Each row is followed by its class.
[ 178 -185 -520 -164  216  -74  582 -623 -166 -344  231  304  128 -233
   77 -410 -675  328  341 -176   75 -134 -206 -610 -170   58 -105 -162
  -29  -89  465 -212 -147 -266 -325  196   14  214 -139 -142 -171  129
 -499] : N
[  64  186  132 -374  441 -206  277 -375 -156 -190  -86  197  224 -284
  298 -508 -653  603  405 -403 -248  146   37 -162   14  119  -76 -217
  173  -22  207 -187  355 -163 -412  133  145   37 -152 -140  212  327
 -313] : K
[ 114   39 -325 -585  376  109  504 -288 -173 -263 -277  530 -232 -218
  283 -226 -263   25  132 -124 -324  298  158 -221 -277   57 -373  299
 -229 -157   42 -272  289  440  429 -281  331 -298  -65 -216  323 -151
  -26] : Q
[ 362 -123 -657 -356  191 -168  440 -437 -185 -306  275  188  116   93
  -75 -721 -876   83  188  -49 -248 -142   42 -192 -293 -100   10 -296
 -212  175  277 -223   94 -136 -139  360  270  161 -293 -198  270  371
 -478] : X
[ 220   19   67  -58  259  -92  118 -303 -193 -172   93  444  223 -111
   53 -316 -461  120  293 -108  -31 -230 -379 -177 -215  128   -5 -136
 -214   91  113  -99   98 -470 -344  223 -271   49 -117   75 -317  390
 -239] : Z
[  43  205   59 -158  242 -169  260 -500 -215   32   33  171  229 -310
  141 -529 -559  465  433 -191 -256   27  -59  -88    6  297 -178 -248
  -85 -240  577 -396  392 -599 -301   38   89   15 -180  -65 -405  336
 -156] : C
[ 285  133 -521 -243  207 -330  425 -340  -36 -270  285  298   73  -57
   68 -486 -708  281  375  -66 -373 -187   42 -405 -303  -22  -16 -254
 -268   75  281 -296   74  -11 -344   59 -194  -99 -263 -197 -295  166
 -478] : N
[ -67   91 -187 -390  534   75  428 -498 -302  155   35  310  122 -397
  251 -608 -423  473  294 -229   27  100  201 -382  178  230  -72 -246
  123 -111  652 -349  267 -194 -261   11  257    6 -146  222 -413  142
 -439] : T
[  92   66 -297 -127  273   90  254 -399 -323  -49  146  243  293 -159
  101 -406 -729  267  272  169  -98   63   45 -169  -68  -35    2 -224
 -263   18  443  -82   42   36 -279  304 -176   10 -138  121 -468  278
 -352] : Q
[ -22   39   12 -515  384  -70  520 -100 -102  -40 -415  635 -239 -324
  535 -383  -47  177   83 -283   44  231   41 -323  -34  165 -283  360
  -35 -187  133 -235  418  192  405 -387  402 -305  -88 -230  214 -203
   71] : J
[ 205  -96   29 -192  265 -295  230  167  147 -253  220  134   43 -286
  300 -739 -744  134  537 -249    4   23 -372 -422 -214  245  107  -21
  206  159  412 -316  -55 -116 -434   23  -94   94 -226  -79 -454  255
 -410] : Q
[-110 -174 -257 -273  324 -251  338 -591 -137 -224    0  178  339 -272
   72 -416 -542  251  358 -146 -178   19  -29 -256  130  110  -98 -486
   -3 -131  285 -173  474  -69 -277  236  140  -50  -78  273  -11  126
 -392] : A
[ 107   66 -252 -542  512  -61  579  -62  -89 -237 -243  520 -107 -186
  261 -346 -265    7   77 -132 -323  192 -112 -284 -319   46 -249  410
 -189 -196  212 -265  312  263  463 -214  374 -284  -75 -358  231 -182
    3] : X
[  96  -23 -173 -276  305 -206  214 -239 -145  -85  192  318  352  -23
  319 -490 -345  261   26 -595  201   -7   94 -173  -12  263  -28 -162
  219  107  450 -250  345 -701 -297  149  120  -10 -206   64 -154  365
 -223] : R
[ -15  -44 -157 -599  468  -92  636 -122 -222 -276 -211  527 -126 -265
  354 -447 -378   19  154  -15 -302  184 -233 -296 -186  213 -246  208
 -112 -196  289  -44  364  380  385 -396  498 -303 -113 -170  156 -172
    6] : C
[ 127 -110 -202 -541  393 -111  608 -122 -241 -334 -286  576 -219 -336
  113 -310 -510   -9  197 -148 -228   40 -345 -255 -299  142 -128  425
 -236 -142  194  108  293  393  529 -338  479 -202  -54 -218  324 -160
   51] : T
[ 171  368  172 -391  212 -229  353 -369 -309 -337   28  240  125 -284
  318 -411 -421  425  386 -355 -178  227  304  -69   53  162 -153   45
  -80 -145  292 -210  385 -557 -431 -177   10 -184 -183   52    9  206
 -222] : K
[-183  -14  461 -400  397  -70  266 -304 -318  338  -13  189  346 -170
   86 -394 -572  443  325 -196 -191    6   28 -406   55  541    8 -156
   91 -103  255  -81  164 -402 -299   42  278  319 -242  178 -587  127
 -356] : T
[ 347  121  124 -341  371 -114  121 -185  -84   43   82  161  360 -416
  272 -812  -33  425  314 -285  -10  238 -238  -38  -86  -27    2  144
  104   14  447 -394  312 -259 -266    7  -80   23 -223 -207 -123  410
 -293] : F
[-111  263 -236 -233  447  134  159 -621 -203  -69  -66  343  325 -225
  166 -383 -506  468  322  114  -52  133  200 -349   28   19 -404 -237
  -63 -162    5 -383  190  -90 -307  255 -232   12   63 -166 -310  255
 -552] : N
[ 156 -189 -127 -253  214 -200  328 -603 -254  -10  258  234   16 -126
  159 -511 -423  539  473  -99 -406  -69   58 -234 -147  134  -74 -376
  -13  -59  290  -62  -27  -73 -394  199   99  119 -275 -193 -390  728
 -315] : N
[  90   -8 -273 -629  473  -88  611 -121  -53 -228 -292  537 -132 -318
  124 -296 -383  140  138 -135 -240   72 -198 -292 -183  240 -172  381
 -187 -250  267 -127  432  229  490 -437  572 -325  -69 -163  266 -315
   92] : U
[  84  103 -211 -637  460  -92  678 -184 -218 -237 -325  557 -157 -158
  171 -325 -405  187  214  -51 -445  182   54 -352 -220   42 -229  319
 -328 -215  -27  -87  369  364  422 -292  426 -228  -89 -317  375 -280
  -80] : N
[-147 -340    5 -171  263   45    6 -392  196  154  101  192  286 -380
   69 -561 -518  398  348  189  201  188 -336 -415  153  138  -73 -101
  181 -221  483 -246   11 -218 -353   86 -174  122   -7   90 -346  216
 -267] : R
[  22    7 -212 -712  521   54  695 -173 -259 -159 -248  571 -207 -138
  205 -359 -435  260  218  -65 -434  184 -111 -429 -137  142 -342  353
 -109 -262  215  -49  353  234  379 -492  443 -270  -22 -223  122 -368
   21] : V
[  -6   21 -184 -503  312  -88  559 -195 -191 -157 -257  564 -161 -257
  302 -292 -406  169  221 -158 -223  241   47 -353 -169  252 -267  311
 -184 -247  176 -126  344  290  358 -407  434 -249  -74 -308  231 -214
    2] : C
[  -4   27 -101 -568  492 -124  466  -84 -148 -144 -323  621 -158 -309
  388 -340 -321  193  138 -211  -34  310  120 -323 -159  147 -186  346
    6 -181  205 -184  322  306  351 -291  377 -259  -82 -342  179 -165
    2] : R
[  91 -245 -899 -242   86 -199  310 -665 -178 -274  484  334 -101  107
  -29 -458 -805  232  230   25  -96 -336   -4 -259 -203  120 -241 -512
  -17   66  495 -126 -135   24 -328  196  103  -19 -161 -184 -161  457
 -428] : U
[ 183    7 -461 -219  497 -308  348 -371 -255  -88  184  167  203 -134
   67 -777 -674  165  225 -236 -366  249 -142 -304 -110  -78  -75 -175
  173   72  515 -207  135  -74 -144  257   -4  142 -119 -300  -42  559
 -396] : U
[  76   89 -332 -294  376   29  309 -752 -285 -113  159  350  -62 -225
  177 -654 -611  395  325  174 -394  -47  206 -202 -121   -4 -311 -413
  -20   32  116 -314   25   95 -417  138  -55 -121 -184 -212 -317  578
 -499] : V
[  85  156 -225 -287  220  -73  373 -490  -59 -143   40  283 -155 -432
  323 -742 -466  475  279   -9 -275   79 -145 -321  116   16 -259 -353
  113  -16  252 -133  243  -10 -215  193   82  -13 -103  -67 -184  372
 -265] : Z
[ 111   19   10 -174  273 -294  465 -617 -127 -127   47  323  192 -573
  124 -557 -667  441  316 -232 -134 -304 -134 -443   21  332   73 -179
   56  -62  207 -113  229 -429 -308  -71  195 -111 -257 -126 -423   74
 -279] : V
[ -36   63  -45 -672  524 -131  526 -110 -187 -150 -420  624 -104 -320
  270 -339 -347  298  190 -276  -27   96  -68 -230  -36  203 -184  445
  -52 -230  208 -150  516    7  493 -417  504 -229  -18 -205  130 -249
  134] : C
[ 113  -34 -340 -600  312   17  672 -239 -209 -229 -210  590 -288 -179
  123 -269 -409  227  222 -113 -379  103  -39 -333 -159  103 -225  298
 -338 -249  154   24  390  364  493 -431  524 -313  -69 -184  352 -294
   85] : X
[ 118 -160 -574 -292  309  137  310 -617  -78 -161  195  273  313  -16
   12 -414 -784  326  166   66 -435  -42   89 -149 -181 -247  -90 -228
 -349  -70  389 -231   67  -37 -271  538  -54   49  -96  -32 -110  515
 -450] : C
[ 173  190 -244 -371  620  -97  258 -339 -159 -188  157  174  458 -319
  201 -591 -476  406  391 -337 -266  134  171 -283  -35  165 -192 -194
  121   36  325 -438  258 -371 -426  -86  -96 -239  -82  -95 -471  217
 -396] : U
[-122   54    6 -611  451   45  596 -171 -111 -140 -330  498 -276 -423
  358 -394 -189  249  215 -110 -205  174   68 -426  -25  326 -353  145
   29 -268   73 -295  414  275  371 -513  588 -360 -103 -248  -30 -425
   -8] : J
[ 195  151 -394  -96  428 -111   76 -701 -138 -225  363  247  218 -207
  251 -293 -262  566  355 -315 -100  -21  137 -163 -182  -27 -305 -475
   -3   25  352 -529  -25   69 -444  170 -379 -254 -283 -351 -416  593
 -241] : V
[ -23    3  -81 -643  397 -120  559  -47 -134 -114 -295  535 -272 -232
  280 -469 -267  163   67 -109  -43  288    0 -342  -89   39 -282  404
   95  -63  223 -140  344  249  462 -282  469 -168  -60 -338  225 -115
  -33] : X
[ 178   -2 -516 -220  264 -163  453 -633  -49 -426  385  215   49 -163
  156 -458 -630  421  282 -132 -324  -91 -183 -350 -250  210 -182 -362
    5 -225  463 -339   90 -145 -358  -24  -29 -237 -261 -195  -70  206
 -211] : Z
[ 352  344   31 -311  413 -199  223 -387 -150 -353  158  328  154 -137
  294 -482 -281  406  357 -390 -194  -21  -92  -37 -166  -40 -238  -82
    3  -50  296 -433  428 -661 -295  252 -132 -156 -152 -288 -439  657
 -117] : U
[ 170  -19  -65 -367  240 -371  262 -452  -93 -320  340  185  298 -112
  -21 -655 -634  414  411 -156 -203 -212 -238 -200 -252   72   49 -145
  -65   66  262 -106  203 -259 -402  137  -85  -81 -267 -242  142  389
 -441] : N
[ -10   -9 -127 -591  441 -114  528  -69  -69 -262 -232  400 -117 -414
  309 -337 -109  123  198 -188 -272  247 -164 -208 -108  212 -240  247
  -33 -168  304 -184  486  328  445 -460  519 -376 -113 -113  160 -145
   98] : K
[  33  -36  -73 -470  484 -119  482 -303 -179 -166  224  230  166 -377
  218 -716 -474  462  342 -185 -310   61 -118 -407  -75   17  -19 -138
   98  100  764 -277   95 -475 -238   44  149   92 -248 -125 -345  357
 -426] : Z
[-102  -62  289 -368  121   72  325 -330    6   -6   73  178  264 -491
  148 -642 -248  761  347  -33  -41  116 -344 -438  119   75 -174  146
  197  -63  120 -239  226 -390 -274  -75   59  251 -129 -271 -363  109
 -343] : A
[ 155  -42  119 -154  314 -146  337 -319 -110 -133  -33  216  218 -408
  221 -527 -358  509  341  -16 -151  -21 -445 -170  -28   45  -81  -21
  105  -90  346 -205   50 -256 -344   71 -138  115 -197 -105 -520  293
 -140] : C
[ 156  -48   53 -379  277 -153  230 -351   45   25  248  208  285 -257
  -28 -561 -546  358  392 -470  -85 -214 -536 -162 -150   59   -6  264
 -135   40  675 -268  224 -737   24  209   50  136 -123 -131 -381  539
 -111] : F
[ 208   73 -517 -323  337 -186  437 -517  108 -232  442  211   70 -243
  178 -675 -461  242  243 -178 -231 -131 -267 -154 -271   52 -122   -8
  -40  113  456 -547  -51   26 -387  -84 -131 -177 -306  -71 -156  501
 -439] : F
[ 105  -71 -175 -548  443 -141  556  -10  -48 -286 -288  541  -48 -263
  345 -370 -240  222  150 -171   48   21 -289 -237 -206  170 -206  348
 -103 -209  197 -131  386  144  356 -333  409 -257  -84 -221  113 -158
  122] : T
[ -48  117  320 -259  260 -183  378 -470 -186  -31 -163  296  170 -429
  355 -541 -514  604  424 -285 -159   90  292 -416   67  268 -207 -171
   34   63  123 -466  139 -508 -480 -113   94   93 -344 -234   36  105
 -497] : A
[ 120  182 -461 -414  368 -199  310 -711  -70 -378  325  173  423 -181
  239 -484 -530  370  313 -140 -294    8  129 -166 -319  -83 -176 -140
 -195   30  129 -261  149  -22 -364  306 -327 -148 -118  -97 -100  712
 -483] : N
[-297   -5 -181 -454  343  -70  327 -650  -31   81   68  246  186 -340
   41 -596 -512  565  510  193 -172  -63   10 -405  248  173 -199 -141
    9 -194  379 -284  269 -405 -255   54   46   38    2  163 -441  175
 -492] : F
[  43  -40 -341 -583  346 -119  630 -103 -215 -313 -133  531 -140 -210
  302 -357 -468    8  162   43 -151  107 -271 -407 -384  169 -276  368
 -220 -129  360   68   67  301  448 -350  320 -161  -59 -332  189 -153
  -24] : N
[ 182  139 -150 -118  174 -197  403 -254 -320  -85  252  451 -254  181
  121 -459 -602   17  324  -66 -211   52  193 -550  -16  110 -304 -420
  169  134   15 -384   26  -81 -494   34   10   31 -202 -333 -641  -30
 -561] : N
[  79  -69 -282 -526  316  -64  476  -96 -132 -294 -264  556 -341 -140
  244 -401 -363   12  181 -133 -202  226   56 -273 -263   87 -282  229
 -126 -179  -80 -208  373  346  508 -236  501 -174  -32 -452  294  -20
   49] : C
[ 277  396 -411 -221  379  -70  457 -664 -297 -362  197  200  340 -175
  113 -342 -600  516  164  -91 -188  217  192 -293 -168 -239 -173 -295
 -156  -36  273 -262  323  -15 -292  365 -333 -134 -195 -137 -317  450
 -317] : A
[ 154  -97 -721 -247  185   -9  351 -421 -291 -288  447   -2  -22   51
 -104 -585 -581   17  153  179 -328  143  -17 -404 -371   53 -156 -494
   32   34  554  -27 -169   70  -52  492  175  272 -183 -259  -29  409
 -401] : Q
[ 206  144 -448 -348  418   52  227 -732 -220 -299  396  123   44 -182
   47 -634 -586  420  280  -56 -347   48  -64 -175 -136 -107 -207 -647
  162   97  109 -543  271  215 -158  198  -66  -57 -308 -220 -397  520
 -298] : Z
[ -29 -276 -332 -585  355 -163  631 -167 -143 -404 -141  527 -299 -141
   68 -296 -424   90  244  -45 -276  -18 -296 -269 -267  168 -185  186
 -160 -223  207  -85  322  297  453 -453  514 -258 -108 -172  271 -185
  119] : K
[ -65    2 -313 -463  382 -178  478  -76 -143 -244 -223  545 -180 -258
  293 -393 -259   33   66 -165   40  125 -106 -300 -257  172 -194  323
  -60  -53  195  -80  288  325  454 -217  338 -270  -41 -306  459  -69
  -22] : A
[  59  -74  242 -125   20 -308  490 -130 -303 -166  243  129  172 -299
   -1 -467 -653  191  508 -260  -40  -24 -324 -354    9  264  -45  154
  -49   49  664  212   23 -414 -411  -32    9    1  -64   93 -586  172
 -342] : C
[ 155  122 -422 -234  266 -146  479 -417 -190 -230  323  170   79  164
   11 -442 -717  308  306 -258 -514   57  557 -431   34  -31 -102 -483
 -220   14  139 -317  330 -305 -278  335  223  -48 -278 -132 -266  383
 -503] : T
[  69  -52  125 -711  498   33  598   -6  -72 -104 -333  615 -183 -372
  351 -314 -394  316  338 -186 -282  136 -411 -412 -116  304 -246  471
  -40 -242  270  -35  307  175  330 -668  446 -235  -36 -139  -21 -391
  138] : N
[ -69  -83 -331 -529  450  -60  526 -185   41 -279 -160  489 -156 -269
  200 -233 -395  152  196  -32 -397  152 -129 -364 -192  238 -230  224
 -120 -231  187 -128  272  344  294 -345  347 -340  -72 -132  253 -184
   27] : V
[ 147  -59 -374 -568  454 -142  536  -31 -196 -181 -269  541 -293  -61
  151 -317 -253   -4    7 -239   29  137  -97 -150 -343   95 -143  509
 -122 -173  248 -101  234  348  541 -259  382 -214  -40 -163  408    9
  146] : K
[   0  -72  134 -518  484  -86  483   57 -149   71 -438  600  -89 -369
  301 -359 -298  207  225 -360   -9  274 -167 -493  -86  291 -110  522
  -71 -175  268  -43  332  123  465 -516  420 -156  -26 -223  291 -309
   87] : U
[  73 -219 -261 -675  386   41  694  -31 -140 -228 -193  542 -198 -234
  204 -335 -379  172  130 -185 -192  204 -301 -403 -157  183 -162  404
  -98 -209  361   57  314  444  403 -562  515 -286  -56  -47  377 -445
   86] : U
[ 348 -105 -326 -310   94  -98  395 -472 -291 -118  279  256 -139 -186
   92 -706 -853  388  388 -187 -146 -171 -115 -300 -194   16   -2 -116
  -24   -7  435  -42 -105  136 -309  154  142  104 -213 -261 -200  305
 -419] : K
[  84    2 -407 -550  405  -48  669  -91  -45 -274 -265  542 -181 -250
  281 -282 -387  180   57 -188 -199  177 -121 -294 -200  147 -164  330
 -182 -212  333  -45  363  310  422 -362  471 -308  -78 -112  427 -260
  120] : R
[ -12   35  -19 -462  443   52  515  -95  -30  -59 -313  618 -190 -399
  369 -376 -128  277  106 -288 -205  228  -58 -334 -104  161 -194  341
 -100 -103  134 -235  476  211  468 -397  414 -361 -139 -261  188  -68
  102] : R
[ 150  -61 -240 -307  339 -197  350 -214 -201 -515  275  314  128  -49
  102 -424 -540  391  376 -254   18 -198  -96 -264 -194  -36  -17  -93
   56   39  231 -126  165 -472 -257  258    6   65 -113 -224 -512  511
 -291] : V
[  33 -137 -507 -250  257  -93  252 -683  -96 -250  257  238  185 -157
   99 -523 -674  216  471  -41 -308   41  149 -488 -182 -110  -91 -491
 -135  117  229 -243  144  -34 -234  474 -124  112 -108 -100    1  595
 -644] : N
[ 312   22 -330 -229  241  128  187 -506  -21 -299  229  261   29 -279
  134 -565 -471  372  278  240 -185   16 -259  -25 -216 -141   50 -255
 -256  -50  325 -216   51  -15 -227  362 -104   74 -286  -40   11  658
 -157] : J
[  34  -87 -292 -629  411 -135  492  -68 -118 -311 -245  560 -191 -243
  322 -323 -504   54  243 -246 -172  149 -194 -243 -292  282 -295  362
  -77 -198  244   -1  345  295  410 -357  422 -278   72 -181  207    2
   91] : U
[   4  -58 -420 -591  328  -15  642 -267 -107 -251 -183  523 -467 -173
   79 -227 -313  233  139 -145 -402  137   56 -392 -232  130 -246  200
  -86 -190  134  -96  250  410  433 -376  393 -291  -73 -234  404 -302
   81] : J
[  48   97   77 -243  326 -159  159  -57   71  -87   98  171  174 -356
  368 -743 -536  682  630 -198   40   36 -320 -142   -3  607 -151  -45
  122 -330  366 -344  193 -163 -554 -347  141 -123 -166 -133 -211  134
 -182] : Q
[ 143  -24 -591 -567  356   36  624 -315 -121 -399 -110  573 -170  -15
  207 -280 -429   42   38  -42 -337  176  115 -317 -520  -13 -365  196
 -304  -69  -67 -280  237  482  364 -202  223 -299 -128 -378  389  -15
 -102] : R
[ 318  452 -368 -128  373 -280  291 -397 -135  -99  191  384   80  -44
  371 -748 -349  392  400 -160 -132  -70   22 -192 -208 -134 -193 -181
 -252   85  173 -559  270 -265 -243  186 -362 -139 -230 -362 -452  625
 -261] : Q
[ 181 -120 -496 -552  379 -154  565   -2  -85 -378 -222  538 -203  -72
  268 -264 -530  101  145 -141 -312  238 -232 -255 -401  105 -247  311
 -154 -124  212   -7  198  359  389 -267  263 -139  -34 -229  397   17
  128] : Z
[  95 -108 -483 -594  384  -96  663  -56 -119 -255 -274  590 -278  -40
  111 -306 -449  149   63  -90 -239  135  -62 -348 -266   65 -245  313
 -219 -137  118  -16  267  421  466 -297  458 -217  -32 -255  493 -215
    5] : Z
[ -44  -48 -258 -569  433 -175  543 -126 -146 -214 -256  539 -204 -204
  236 -424 -471   89  244    2 -240  148  -99 -479 -197  204 -300  134
  -85 -116  134  -53  225  389  367 -350  392 -183  -71 -344  263 -240
 -120] : J
[  97  -62 -155 -500  389  -88  492  -43   -6 -165 -317  580 -168 -307
  269 -328 -266  110  154 -269  -35  143 -177 -311 -274  228 -126  404
 -118 -174  149 -174  325  351  339 -394  318 -304  -71 -202  417 -311
   54] : J
[  13    9 -265 -557  408  -34  553 -283  -91 -312 -207  549 -177 -212
  217 -249 -343  162  107 -172 -292  190   54 -352 -221   55 -239  247
 -108 -118  -10 -288  331  254  411 -285  327 -273 -133 -366  408 -229
  -21] : N
[ 175  143 -215 -268  360 -358  456 -295 -134 -202  303  220  246 -175
   44 -480 -407  549  393 -333 -264  -85  -88 -132    8   30   15   16
 -115   15  364 -164  221  -97 -391   74   24 -155 -236  -64 -414  425
 -320] : K
[ -52  198 -171 -349   73   90  406 -556  -86 -276  168  245   24 -170
  140 -271 -491  629  415   71 -518   12  158 -168   21   97 -296 -224
 -343 -220   90 -363  217   22 -458  -34    9 -123 -250   72 -109   22
 -369] : K
[ -17  -56 -143 -563  451   57  617 -210 -207 -228 -226  584 -196 -245
  277 -334 -338   80  184  -68 -449  133 -102 -462 -313  209 -386  174
 -109 -176  130 -162  260  258  383 -357  436 -261  -49 -400    2 -218
  -39] : C
[  75   31 -242 -109  262 -286  337 -436 -135 -206  220  502 -191 -146
  122 -512 -500  273  297  -47 -367 -196  -44 -386 -183  277 -200 -334
  136   -9  110 -133  -82 -156 -583   42  -81 -123 -144 -275 -376  270
 -405] : R
[ 115  155 -169 -595  489 -113  560 -175 -150  -77 -379  527  -71 -134
  290 -361 -291  177  156 -206 -221  303  129 -349 -219   64 -348  394
 -151 -215   83 -306  437  227  396 -287  276 -286  -35 -361  213 -272
  -13] : Q
[ 135  -35 -412 -660  385 -173  651  -60 -154 -439 -224  465  -78 -223
  293 -310 -436   60  305  -94 -247  260 -162 -284 -239  131 -259  401
 -301 -216  180  -45  229  471  386 -423  396 -138 -104 -118  347 -258
  -45] : R
[-141  -80 -138 -277  425   76  -42 -418    0  154 -176  356  224 -204
   36 -357 -430  530  295   10 -366   32  160   44  -42  -57 -262 -191
  -77 -125  328 -408  104 -264 -324  510  -41  152   48 -181 -201  405
 -333] : R
[ 260 -146 -142 -224  118 -162  423 -368 -128 -481  369  271 -112 -240
  -33 -460 -625  495  483 -151 -259  -25 -301 -494 -134   18  -48 -208
  115   -2  236   -8  -51   72 -414   -2  -15   14 -230 -376 -207  105
 -299] : C
[ 214  -27  215 -390  304 -167  330 -157 -317 -307  133  200  197 -308
  239 -567 -456  404  414 -255  -91  -49 -102 -177  125  211   11 -280
   83  -76  383   20  346 -267 -365 -127  321 -155 -252   66 -446   69
 -218] : K
